cols: L A F J
[145 125 128 149] : z435
[181 139 101 107] : z787
[169  83  73 105] : z534
[181 139 101 160] : z752
[130 127 102 101] : z241
which: [145 125]
z435
where: [149]
z435, 4
has: [170  83]
no

cols: S W X N T M P
[156 108 144  99 140 104 167] : z302
[177 104 137 120 173 178 131] : z829
[139 127 148 129 114 150  99] : z179
[144 108  99 156 132 136 150] : z728
has: [140 104 167]
yes
has: [139 127 148]
yes
has: [140 104]
yes
miss z728: [136 150 144 132 156 108]
[99]
miss z829: [131 178 104 173 137 120]
[177]
which: [156 108 144  99]
z302
which: [139 127 148 129 114 150  99]
z179

cols: Z Y B R C H D
[168 108 175 148  89 100  76] : z241
[ 88 100 170  96 139 118  76] : z302
[168 108 175 148  89 100 139] : z179
which: [168 108 175 148  89 100  76]
z241
where: [118]
z302, 6
which: [ 88 100 170  96 139 118  76]
z302

cols: G E V Q
[ 96 172 172 173] -> z302
[107 155 131 173] -> z567
[109 167 113 184] -> z787
miss z787: [184 167 113]
[109]
where: [109]
z787, 1
miss z567: [131 173 107]
[155]
which: [172 172]
z302
has: [172 172 173]
yes

cols: sose Zoti Goko sotas
[142 174 146 102] = z752
[142 174 150 127] = z567
[151 150 174 102] = z728
has: [174 149]
no
which: [142 174 150]
z567
where: [127]
z567, 4

cols: lik tasa dizav pon molal mapig Pip
[148 150 138 126 129 144 157] -> z241
[139 145 137 118 109 115 127] -> z179
[118 107 112 127 139 136 122] -> z302
[145 155 148 134 127 136 152] -> z829
[ 92 101 114 114 100  84  82] -> z534
[114 130 135 125 110 107 119] -> z728
[163 148 137 142 155 164 155] -> z567
[122 129 121 104  94 101 115] -> z371
[106 121 133 162 117 107 114] -> z435
[140 139 152 166 166 153 139] -> z788
[158 141 134 143 156 158 145] -> z787
has: [158 156 143 134]
no
where: [163]
z567, 1
miss z371: [101  94 129 115 104 122]
[121]

cols: laro dibek Venir mude tarin fuvo suzip
[117 165 128 128 145 125 109] : z788
[169  87 137 129 150 118 117] : z567
[147  93 140 125 154 119 112] : z829
[102 173 108 125 125 131 113] : z435
[116 174 130  97 149 119 112] : z728
[169  87 137 129 150 118 114] : z371
[116 174 130  97  94 107 165] : z179
where: [108]
z435, 3
which: [147  93 140 125 154 119 112]
z829

cols: lor togiz kip divel niz Pem natig Bimu
[ 88  96 162 118 111 121 132 115] : z752
[118 101 126  99 113 144 132  90] : z371
[109 132 162  89 125 121 131 171] : z534
[121 119 140  79 143 127 124 127] : z787
[115 115 115 157 122 145 128 107] : z728
[131 154 133  86 175 142 125 154] : z302
which: [131 154 133  86 175 142]
z302
where: [86]
z302, 4
col: [ 88 118 109 121]
lor

cols: dor vekon potin zeza Tav roku renik nul tik
[123 128 106 123 121 119 128 131 143] = z567
[134 127 118 108 150 124 130 136 118] = z435
[105 104 121 151  83 122 132  96 161] = z829
[121 141 128 126 121 107 134 117 121] = z788
[132 121 122 134 126 137 118 137 145] = z241
[113 147 122 142  94 111 135 103 135] = z371
[132 132 149 121 143 119 135 125  98] = z534
[130 107 122 132 136 143 107 149 160] = z752
[140 118 145 125 151 129 113 154 137] = z728
has: [121 122 134 126 137]
yes
which: [119 128]
z567
miss z829: [161 121  83 151 132 104  96 122]
[105]
where: [160]
z752, 9

cols: tase gado Lopi dovi boti Vura gep
[132 167 128 119 129 125 154] : z829
[147 118 130 143 127 124 103] : z534
[132 167 128 119 145 125 154] : z787
[104 155 131 135 119 136 114] : z302
[105 119 131 135 107 136 148] : z752
[141 172 129 127 100 130 137] : z567
where: [103]
z534, 7
miss z829: [132 119 167 129 154 125]
[128]
has: [147 118]
yes

cols: bave Kaz Favol bif gupu
[130 130  74 131 125] -> z371
[129 127 129 128 137] -> z302
[129 137 125 129 133] -> z787
[129 137 128 129 127] -> z534
[127 127 126 133 129] -> z179
[129 137 128 129 133] -> z752
has: [137 128]
yes
col: [125 137 133 127]
gupu
which: [137 128 129 127]
z534

cols: Gim nupog pom Murep tuben nutar
[128 127 129 128 129 128] -> z787
[119 132 125 133 120 117] -> z829
[143 101 121 128 142 125] -> z241
[128 119 133 106 136 143] -> z435
[174 150  78 106 101 168] -> z534
[102 134 101 104  87 116] -> z567
[124 115 114 123 119 129] -> z752
[131 127 131 129 133 131] -> z179
[163 111 133 144 160 131] -> z728
[154  91 121  89 151 164] -> z788
[122 124 125 128 125 123] -> z371
has: [133 107]
no
col: [133  78 101]
pom

cols: Lanu Kat bim kuber geta
[ 97 140  74 134  98]  z728
[125 115  97 131 102]  z534
[113 167  96 140  74]  z788
[108 106 107 152  94]  z435
miss z534: [125 115 102 131]
[97]
has: [108 106 107]
yes
col: [134 131]
kuber
col: [125 113]
Lanu
col: [115 167]
Kat
where: [96]
z788, 3
which: [ 96 140  74]
z788

cols: Febet nizez Binu Bolon met
[137 131 121 121 113] -> z788
[ 97 151 142 124 153] -> z787
[112 101 135 119 133] -> z567
[ 97 151 123 143 149] -> z435
[ 97 125 142 124 141] -> z534
[131 124 126 125 144] -> z179
[104 154 123 161 130] -> z302
[122  97 113 128 123] -> z371
[135 176 132 128 126] -> z728
miss z179: [131 124 144 126]
[125]
where: [141]
z534, 5
has: [131 124]
yes

cols: lotom Tolov fifoz Buden Fofi sono lufas Sipi
[157 118 151 130 141 146 111 154] -> z302
[150 119 139 116 149 135 113 172] -> z435
[181 137 128 134 111 158 159 112] -> z829
[167 134 106 127 132 114 126 148] -> z787
[149 131 160 151  97 144 141 108] -> z534
[174 129 144 125 112 139 125 150] -> z179
[165 121 142 128 119 137 118 140] -> z241
[167 129 131 130 141 146 136 108] -> z371
[172 138 126 139 127 147 134 119] -> z788
[131 121 149 120 112 109 148 153] -> z728
has: [137 128]
yes
miss z728: [109 121 120 153 131 112 148]
[149]
miss z829: [112 128 111 134 159 181 137]
[158]
which: [158 159 112]
z829
which: [157 118 151 130 141 146 111 154]
z302
miss z787: [114 167 148 106 126 134 132]
[127]
col: [158 114]
sono

cols: zedi boro Figu razu peg suvap Fulin zul rul Sukiz
[146 124 105  97 107 127 148 158 153 134] -> z241
[161 112  84 115 164 162 114  84 114 164] -> z179
[144 139 106 129 103  96 115 143 161 153] -> z829
[151 121 109 144 140 106 140 151  95 135] -> z302
[104 135 157 145 112  98 120 151 156 127] -> z435
[144 103  99 137 162 137  99 102 144 162] -> z752
[116 109 106 107 110 116 124 132 141 146] -> z728
[101 101 106 113 124 136 146 153 155 154] -> z788
[120 161 155 112  91 124 163 153 107  92] -> z567
[151 121 109 144 140 106 127 151 118 109] -> z534
[160 160 143 118  98  94 107 132 154 162] -> z787
miss z534: [109 121 144 118 151 140 151 127 109]
[106]
which: [151 121 109 144 140 106 140 151  95 135]
z302
has: [ 96 115 143 161 153]
yes
col: [ 84 106 109 157  99 106 106 155 109]
Figu

cols: gopib razav ruv Zureg Dimen bebe zale
[ 90 156 156 149 170 111  89] = z728
[ 90 156 156 131  80 149 141] = z534
[ 90 156 156 131  80 118 105] = z371
col: [170  80]
Dimen
where: [170]
z728, 5
where: [118]
z371, 6

cols: Pev Rel zivuz fesav
[143 106 142 138] = z829
[143 121 130 138] = z534
[150 133 152 122] = z788
col: [106 121]
Rel
miss z829: [142 138 106]
[143]
col: [138 122]
fesav

cols: nor fibo Bes ges
[106  94 159 163] -> z787
[164 126 166 163] -> z788
[ 96 166 156 138] -> z534
[125 145 151 134] -> z179
[ 96 103 146 122] -> z435
[130 119  86 145] -> z728
where: [103]
z435, 2
miss z788: [126 166 164]
[163]
which: [ 96 166]
z534
col: [163 163]
ges

cols: kiku madez Sado pezan zep laf
[159 137 173 154 113 167] -> z567
[120 131 129  90 110 155] -> z241
[132 133  97 130 138 115] -> z728
col: [154  90]
pezan
col: [137 131]
madez

cols: Rulis Pepet gid gub sifez lasol sur teni tubol migam
[131 105 132  95 119 157 106 111 178 127]  z787
[131 105 132  95 119 157 146 111 178 127]  z829
[101 111 122 152 138 140 147 108 155 133]  z371
[ 99 110 122 140 139 143 146 108 153 137]  z728
which: [157 146 111]
z829
where: [153]
z728, 9
miss z787: [ 95 127 131 178 119 132 106 157 111]
[105]
has: [143 147 108]
no
col: [147 146]
sur

cols: lir Kogat podi Kosof Mozen
[112 143 113 139 108] : z567
[122 125 145 139 138] : z534
[123 117  81 111 137] : z728
[114 108 120 129 128] : z787
[112 143 113 139  97] : z179
col: [125 117 108 143]
Kogat
which: [112 143 113 139  97]
z179
col: [137 128  97]
Mozen
miss z534: [145 125 122 138]
[139]
col: [117 108]
Kogat

cols: buva foreb paf subim Pib
[122 135 144 108 119] = z302
[ 75 137 143 115 164] = z435
[145 137 126 127 131] = z567
[ 75 166 143 115 164] = z752
[127 146 133 133 134] = z728
[124 123 105 129 124] = z787
[160 121 123 137 128] = z788
[119 116 118 142 152] = z829
[105 105 131 119 118] = z179
[148 152 127 132 122] = z371
miss z567: [137 126 131 145]
[127]
has: [133 146]
no
miss z179: [119 105 131 105]
[118]
col: [118 131]
paf
which: [137 126]
z567
has: [131 119 118]
yes

cols: nekog Gipu bef leves nepo
[138 116 154 110 153] -> z179
[105 175 184 132  82] -> z752
[145 108 105 100 155] -> z534
[122 124 147 151 103] -> z435
[127 111 108 132 142] -> z371
[133 114 109 152 116] -> z787
[145 108 105 100 152] -> z788
[115 137 135 157 112] -> z728
[118 131 126 147 125] -> z241
[101 114 126 147 125] -> z567
[118 131 129 150 116] -> z829
col: [154 184 105]
bef
miss z179: [138 116 110 154]
[153]
which: [131 126 147]
z241
has: [116 150 129 131 118]
no
has: [118 131 126]
yes
has: [138 116 154 110]
yes
which: [118 131 129 150 116]
z829

cols: Narar Nisi Tebo Bom fune
[141 150 141 146  80]  z371
[117 118 123 112 170]  z302
[117 123 128 109 174]  z752
[138 142 136 143  89]  z787
[139 141 127 108 178]  z829
[126  83 173 135 121]  z567
which: [141 150]
z371
where: [174]
z752, 5
has: [139 142 127]
no
which: [126  83]
z567
where: [138]
z787, 1

cols: pesen Kegi dev bodek
[ 86  95 129 130] = z179
[104 130 145 128] = z241
[129 149 136 133] = z728
[134 133 132 123] = z752
which: [136 133]
z728
has: [ 86  95 129]
yes

cols: Toki Koze bop Bosil
[142  93  94 165] -> z371
[140 116 179  74] -> z567
[121 137 118 141] -> z728
[125 145 130 133] -> z787
[112 168 146  81] -> z534
[123 130 137 169] -> z788
[122 117  95 135] -> z752
[145  94 181 112] -> z179
has: [140 116]
yes
col: [168 130 117]
Koze

cols: Nilat fus zopub rif zare pizu vig
[136 105 118 115 126 115 139] -> z728
[133 105 124  82 132 118 146] -> z829
[126 137 122 114 125 131 120] -> z567
[126 132 139 113 131 134 132] -> z752
where: [114]
z567, 4
has: [113 125]
no
which: [126 132 139 113 131 134 132]
z752
col: [133 126 126]
Nilat
where: [124]
z829, 3

cols: Mitob lifu vetu Sive gek
[104 133 164 118 126]  z728
[135 120 114 134 119]  z752
[119 134 113 119 108]  z435
[131  95 164 146 125]  z302
[132  97 105 140 130]  z179
[128 135 174 124 114]  z829
[140 111 133 142 114]  z787
[116 136 144 123 136]  z241
[ 97 124 135 174 114]  z788
miss z179: [ 97 132 140 105]
[130]
has: [174 135 128]
no
which: [135 174 124 114]
z829

cols: kob gugaz Raro Zug
[167 132 131 132] : z567
[155 132 129 129] : z371
[145 130 129 130] : z788
[170 133 130 130] : z534
[141 130 129 129] : z829
[142 130 129 130] : z241
[149 132 129 129] : z787
[161 132 131 131] : z435
col: [167 155 145 170]
kob
miss z567: [131 132 132]
[167]
miss z787: [129 129 132]
[149]
has: [131 131]
yes

cols: Veniv lupi Lofe Fasut Mugar Litil mav Tis kekan lagi
[127 138 169 132 135 128 128 138 129 129] = z788
[127 130 136 128 130 130 140 128 128 130] = z752
[128 131 130 128 130 130 128 131 128 129] = z728
[132 136 133 129 130 128 129 128 128 129] = z534
[128 131 130 128 130 129 137 131 129 130] = z371
[171 140 132 128 128 129 138 128 129 128] = z302
[134 139 130 128 129 128 128 138 129 132] = z567
[128 133 140 132 128 128 128 133 132 131] = z435
has: [128 131 130]
yes
which: [128 131 130 128 130 129 137 131 129 130]
z371

cols: nosov Fos mos tid radil pudug bato
[130 131 152 137 121 114 102]  z241
[148 105 138 131 117 126 106]  z567
[129 124 134 124 112 110 107]  z788
[151 105 134 114 128  99 125]  z435
[160 118 124 144 110 121  91]  z829
[170 117 122 128  94 122  97]  z302
[152 126 125 113  90 112 100]  z787
[163 118 124 127 102 130 106]  z752
miss z567: [126 105 131 117 138 148]
[106]
where: [100]
z787, 7
col: [134 124 122 125]
mos

cols: Vuv fom muk rozet
[136 120  83 119] = z567
[149 127 136 150] = z788
[135 134 145 106] = z435
which: [136 150]
z788
miss z788: [150 149 127]
[136]
miss z567: [ 83 136 120]
[119]
miss z788: [150 136 149]
[127]
where: [150]
z788, 4
miss z788: [136 127 150]
[149]
has: [ 83 119]
yes

cols: mudo noden Fima goze
[119 126 138 126] -> z435
[159 132 123 133] -> z567
[131 134  76 129] -> z241
[132 126 102 128] -> z302
[100 129 122 125] -> z752
[102 137 156 132] -> z728
[145 131 166 144] -> z787
[100 131 120 127] -> z371
[114 115 132 127] -> z788
[154 128 139 129] -> z179
[148 127 112 129] -> z534
[125 140 160 133] -> z829
miss z788: [132 127 115]
[114]
which: [114 115 132 127]
z788
miss z787: [144 166 131]
[145]

cols: nurol kezap Bomom Zudov bab
[119 130 134 140 121] -> z829
[ 92 156 147 128 134] -> z435
[119 130 134 145 118] -> z567
[ 78 149 159 143 113] -> z728
[127 147 156 128  81] -> z787
[112 133 146 138 118] -> z302
[140 111 155 126 110] -> z752
miss z435: [147 128 156 134]
[92]
col: [119  78]
nurol
col: [134 118]
bab
miss z829: [121 134 119 140]
[130]
which: [156 147 128]
z435
where: [111]
z752, 2

cols: gakur badad nen sakik leso zemek
[ 93 103 120 113 124 136] = z179
[ 98  86 125 100 124 128] = z241
[114 120  84 103 151 108] = z567
[113 102  96  95 144 105] = z371
[128 128 155 138 115 143] = z752
[137 119  99  98 152  92] = z829
[103 107 150 129 109 153] = z788
col: [113 100 103  95 138]
sakik
has: [120 113 124 136]
yes

cols: Takig reva Ranam Vil zoged gafo sopaf Talod san
[132 136 124 130 126 121 126 129 129] -> z788
[116 136 138 113 122 138 139 121 135] -> z752
[140 159 107 124  97  82 128 125 111] -> z302
[121 116 135 119 126 136 134 124 133] -> z371
[140 159 107 125  97 139 149 112 139] -> z435
[132 136 124 126 126 121 126 129 125] -> z728
[141 158 107 124  99  83 127 125 111] -> z534
[120 114 135 118 125 136 136 122 134] -> z567
[135 118 126 136 125 119 126 129 124] -> z179
[116 110 138 113 122 138 139 121 135] -> z829
miss z435: [107 140 149 139 139 159 125 112]
[97]
miss z788: [132 136 124 129 126 126 121 129]
[130]
which: [135 119 126 136]
z371
which: [141 158 107 124  99  83 127 125 111]
z534
has: [129 125]
yes
where: [114]
z567, 2

cols: tuve nezib Fitiz tizin Komo Meva benu
[124 123 130 127 148 120 112] : z829
[131 120 130  98  79 144 129] : z567
[122 138 108 169 178 138 112] : z241
miss z567: [129 144 131  98 120  79]
[130]
miss z567: [120 144 129  98 130 131]
[79]
has: [108 169]
yes

cols: binad kuvuz bek mag Riri limok marul lopa
[104 125 115 126  95  92 155 110] = z302
[ 95 104  92 115 125 126 150 130] = z534
[121 117 116 106  75  74 105 141] = z829
[156 118 127  96  81  97 131 126] = z567
where: [131]
z567, 7
where: [75]
z829, 5
which: [ 95  92 155]
z302
col: [104  95 121]
binad
has: [155  92]
no
which: [125 126]
z534
which: [104 125 115 126  95  92]
z302

cols: lela Gigeb tem pov Luta vapo
[136 139 125 154 119 110] -> z728
[ 97 117 119 154 149 126] -> z752
[143 148 119 150 124 126] -> z241
[106 134 128 149 141 124] -> z302
[138 127 110 171 107 140] -> z829
[149 119 111 158 150 116] -> z534
[124 163 115 130 150 129] -> z567
[162 179 149  91 132 155] -> z787
has: [132 155]
yes
miss z567: [130 150 124 115 163]
[129]
col: [139 117 148 134]
Gigeb
col: [119 149]
Luta
which: [148 119]
z241
where: [138]
z829, 1
col: [125 119]
tem

cols: Sem dis sof vazu Pali
[126 159 135  91 121] : z728
[124 163 136 150 105] : z179
[133 159 135  78 121] : z371
has: [124 163]
yes
miss z371: [159 121 135 133]
[78]
where: [133]
z371, 1

cols: Fere rim Sonuz regu
[106 122 128 129] = z752
[ 93 122 130 140] = z371
[106 129 128 140] = z788
[106 122 123 140] = z534
col: [106 106]
Fere
which: [106 122 128 129]
z752
which: [106 122 123 140]
z534
has: [106 129 128 140]
yes
miss z534: [123 106 140]
[122]
has: [129 128 122 106]
no

cols: Zesuz zusit kise Doma Kelek fidup migav nef voba Zame
[129  92 140 114 132 125 124 111 124 128] -> z435
[139 124 140 114 132 125 158 117 107 106] -> z728
[129  92 140 114 132 120 117 125 158 128] -> z241
[123 132 127 112 132 102 114  77 159 145] -> z787
[114 126 130 125 130 136 117 125 158 128] -> z752
has: [130 136 116]
no
where: [136]
z752, 6
miss z728: [114 106 139 158 140 124 117 132 107]
[125]
miss z728: [158 125 114 117 132 139 124 140 107]
[106]
which: [129  92 140 114 132 120 117 125 158 128]
z241

cols: zopug Kavil sosev zubur Melo dad
[158 146 126 125 157 108]  z752
[158 146 126 125 123 124]  z435
[128  78 128 141 127 146]  z787
[120  87 116 117 150  80]  z179
miss z179: [117 150 116  80  87]
[120]
miss z179: [150 116  80 120  87]
[117]
miss z435: [126 123 158 124 146]
[125]

cols: sigo gudeb viz riger nales pim lumav mede
[156 142 137 129 116 131  81 175] = z302
[139 156 169 133 114 156 103 175] = z788
[148 164 127 153 140 114 102 166] = z435
has: [156 114]
no
has: [156 170]
no

cols: molil Nov vor fim Sok kuvo leder suf
[119 122 137 128 116 131 140 138]  z787
[120 155 144 156 140 128 169 126]  z534
[120 155 144 156 140 128 145 126]  z435
[126 113 120 106 127 111 109 115]  z179
[126 113 120 106 127 111 113 112]  z302
[107 155 144 155 140 128 145 126]  z371
which: [144 156 140 128 169 126]
z534
col: [155 113 113]
Nov
has: [145 128 140]
no
which: [126 113 120 106 127 111 113 112]
z302
has: [120 154 144]
no
has: [105 127]
no

cols: salad Tuta muzo Fiz Fud bub lipa
[146 122 159 131 150 108 149] = z788
[107 101  80 163 125 131 125] = z435
[156 128 155 136 142 101  83] = z241
[139 106 108 101 114 108 132] = z829
col: [108 131]
bub
miss z241: [128  83 136 156 142 101]
[155]
miss z788: [122 159 131 146 108 149]
[150]
which: [108 101]
z829

cols: mafer bar verap ruvef feme kos Vadez Vuz Tisu
[158 163 142 172 145  83 126  96 162]  z787
[158 163 142 172 145  83 116 152 156]  z829
[158 170 142 172 171  96  75  81 135]  z435
where: [171]
z435, 5
miss z787: [126 172  83 145 142  96 158 162]
[163]

cols: Divi lipuf bevu Dofa puv Revu Tuva Mumok mege
[105 159 176 149 151 147  99 125 164] = z829
[114 147 157 137 140 135 110 139 148] = z567
[150 162 156 149 130 149 131 120 155] = z241
[120 116 138 127 131 126 142 134 123] = z534
[137 152 130 146 148 146 124 152 137] = z728
[133 133 143 130 130 130 135 137 140] = z371
[145 157 158 121 119 120 103 138 169] = z788
where: [125]
z829, 8
miss z567: [137 140 110 157 147 139 135 114]
[148]
miss z241: [149 130 162 150 156 120 149 155]
[131]
miss z241: [149 149 131 130 156 120 150 162]
[155]

cols: temak vafed Peno boli
[ 88 129 105 114]  z752
[129 158 119 128]  z829
[113 142  99 137]  z567
[ 97 123  77 135]  z302
[121 150  98 126]  z534
[128 158 119 118]  z728
[115 143 119 118]  z371
[104 126  87 134]  z788
miss z371: [118 143 115]
[119]
where: [99]
z567, 3
which: [115 143 119]
z371
miss z728: [118 128 158]
[119]

cols: nibug peza Mok somi fav nugag
[ 85  89 159 149 149 108]  z752
[ 93 153 133  88 115 134]  z534
[109 104  95 122 110 178]  z302
col: [ 89 153]
peza
where: [134]
z534, 6
col: [85 93]
nibug
col: [108 134]
nugag
miss z302: [178 104  95 110 122]
[109]
has: [104 109]
no

cols: sital zuv zigi begop Pez tev sek Pege mogel
[127 123 120 124 127 119 130 124 132] -> z728
[129 127 128 131 128 137 128 128 125] -> z241
[130 124 131 120 127 123 127 124 138] -> z752
[142  87 106 106 136 135 103 102 135] -> z371
[125 123 117 127 126 135 132 118 130] -> z829
where: [136]
z371, 5
which: [127 123 120 124 127 119 130 124]
z728
miss z728: [124 127 127 119 132 123 124 130]
[120]
miss z752: [138 127 131 124 124 120 127 130]
[123]
miss z371: [142 106 106 102 135  87 136 135]
[103]
which: [106 106 136 135 103 102 135]
z371

